Here is a tiny trained network, its code and every weight. The questions are about switching its units off for an input and a class, where a switched-off unit gives its printed mean instead of its output.

import numpy as np


def w(rows, s, z=0):
    codes = np.array(rows[::2]) - 128.0
    scale = np.full(codes.shape[1], s)
    scale[-1] = z or s
    return codes * scale


def f(y):
    return np.maximum(y, 0)


def log_softmax(a):
    a = a - a.max(-1, keepdims=True)
    return a - np.log(np.exp(a).sum(-1, keepdims=True))


def net(x, mask):
    res = np.array(x, float).reshape(1, 5) / 4 @ E
    y = f(res @ A[0][:, :-1].T + A[0][:, -1])
    res = res + np.where(mask, y, B[0][:, -1]) @ B[0][:, :-1]
    return log_softmax(res[-1] @ U[:, :-1].T + U[:, -1])


A, B = {}, {}
E = w([
[117,106,124,118,140],'x0',
[140,154,133,138,116],'x1',
[135,172,7,85,87],'x2',
[100,66,116,100,165],'x3',
[55,157,93,211,208],'x4',
],0.013)
A[0] = w([
[150,139,81,105,166,119],'n0',
[173,107,163,164,93,125],'n1',
[75,138,139,223,176,122],'n2',
[179,130,8,76,59,155],'n3',
[198,86,149,78,82,255],'n4',
[141,133,144,185,113,106],'n5',
[91,132,178,156,96,174],'n6',
[151,102,231,195,190,216],'n7',
[104,111,192,110,91,170],'n8',
[128,134,179,100,54,216],'n9',
[31,182,111,172,175,132],'n10',
[146,121,155,132,95,225],'n11',
[139,117,201,142,145,234],'n12',
[123,173,149,173,131,139],'n13',
[119,81,179,125,73,146],'n14',
[103,134,76,156,124,113],'n15',
[116,135,101,220,137,134],'n16',
[97,93,51,94,107,135],'n17',
[57,169,31,132,104,146],'n18',
],0.015,0.0066)
B[0] = w([
[155,149,124,125,127,160],'n0',
[159,93,144,108,171,158],'n1',
[92,123,1,178,33,203],'n2',
[162,180,99,64,72,251],'n3',
[88,139,250,38,155,220],'n4',
[125,106,124,137,121,146],'n5',
[72,90,161,144,156,161],'n6',
[11,42,143,161,101,223],'n7',
[169,94,194,129,170,168],'n8',
[86,119,168,66,166,190],'n9',
[142,91,24,249,126,207],'n10',
[100,134,159,109,153,169],'n11',
[90,84,210,169,175,188],'n12',
[99,129,129,168,137,159],'n13',
[171,136,195,147,148,169],'n14',
[211,136,91,194,174,163],'n15',
[124,136,95,183,124,176],'n16',
[154,177,120,128,79,189],'n17',
[204,157,57,151,118,212],'n18',
],0.0095,0.022)
U = w([
[102,88,186,163,250,250],'0',
[119,240,103,54,27,164],'1',
[11,99,70,214,80,78],'2',
[244,166,45,219,123,20],'3',
],0.013,0.002)

Each question gives the input, the list of numbers given to net, and the class t.
The units are the neurons (one row each of A and B). Each row of codes is followed by its name. A weight is (code - 128) times the scale printed after its matrix; where a second scale follows, it is the last column's (A, B and U).
mask holds one flag per neuron, in row order. A switched-off neuron (its flag False) gives its mean, the last column of its row in B, instead of its output. The means were averaged over made-up inputs and are rounded, as every weight is.
A unit's drop is (log p(t) with every unit on - log p(t) with that unit switched off) / (log p(t) with every unit on - log p(t) with every unit switched off).
most important unit: the unit with the biggest drop
k most important neurons: the k neurons with the biggest drops, biggest first
drop of u: that unit's drop, to one decimal
input [-1,-2,1,-4,6], class 3: most important unit -> n7
input [3,1,1,1,0], class 1: 2 most important neurons -> (n10; n7)
input [1,8,-7,4,1], class 2: 3 most important neurons -> (n7; n2; n4)
input [0,-5,-8,6,2], class 2: 2 most important neurons -> (n2; n7)
input [0,4,6,-2,1], class 3: 2 most important neurons -> (n4; n18)
input [0,5,4,-2,0], class 1: drop of n10 -> 0.9
input [-1,4,0,5,-6], class 0: drop of n2 -> 0.2
input [5,-8,3,-5,0], class 1: drop of n10 -> 0.5
input [-2,1,3,8,1], class 3: drop of n4 -> 0.2
input [-8,-4,-2,6,0], class 0: 2 most important neurons -> (n2; n10)
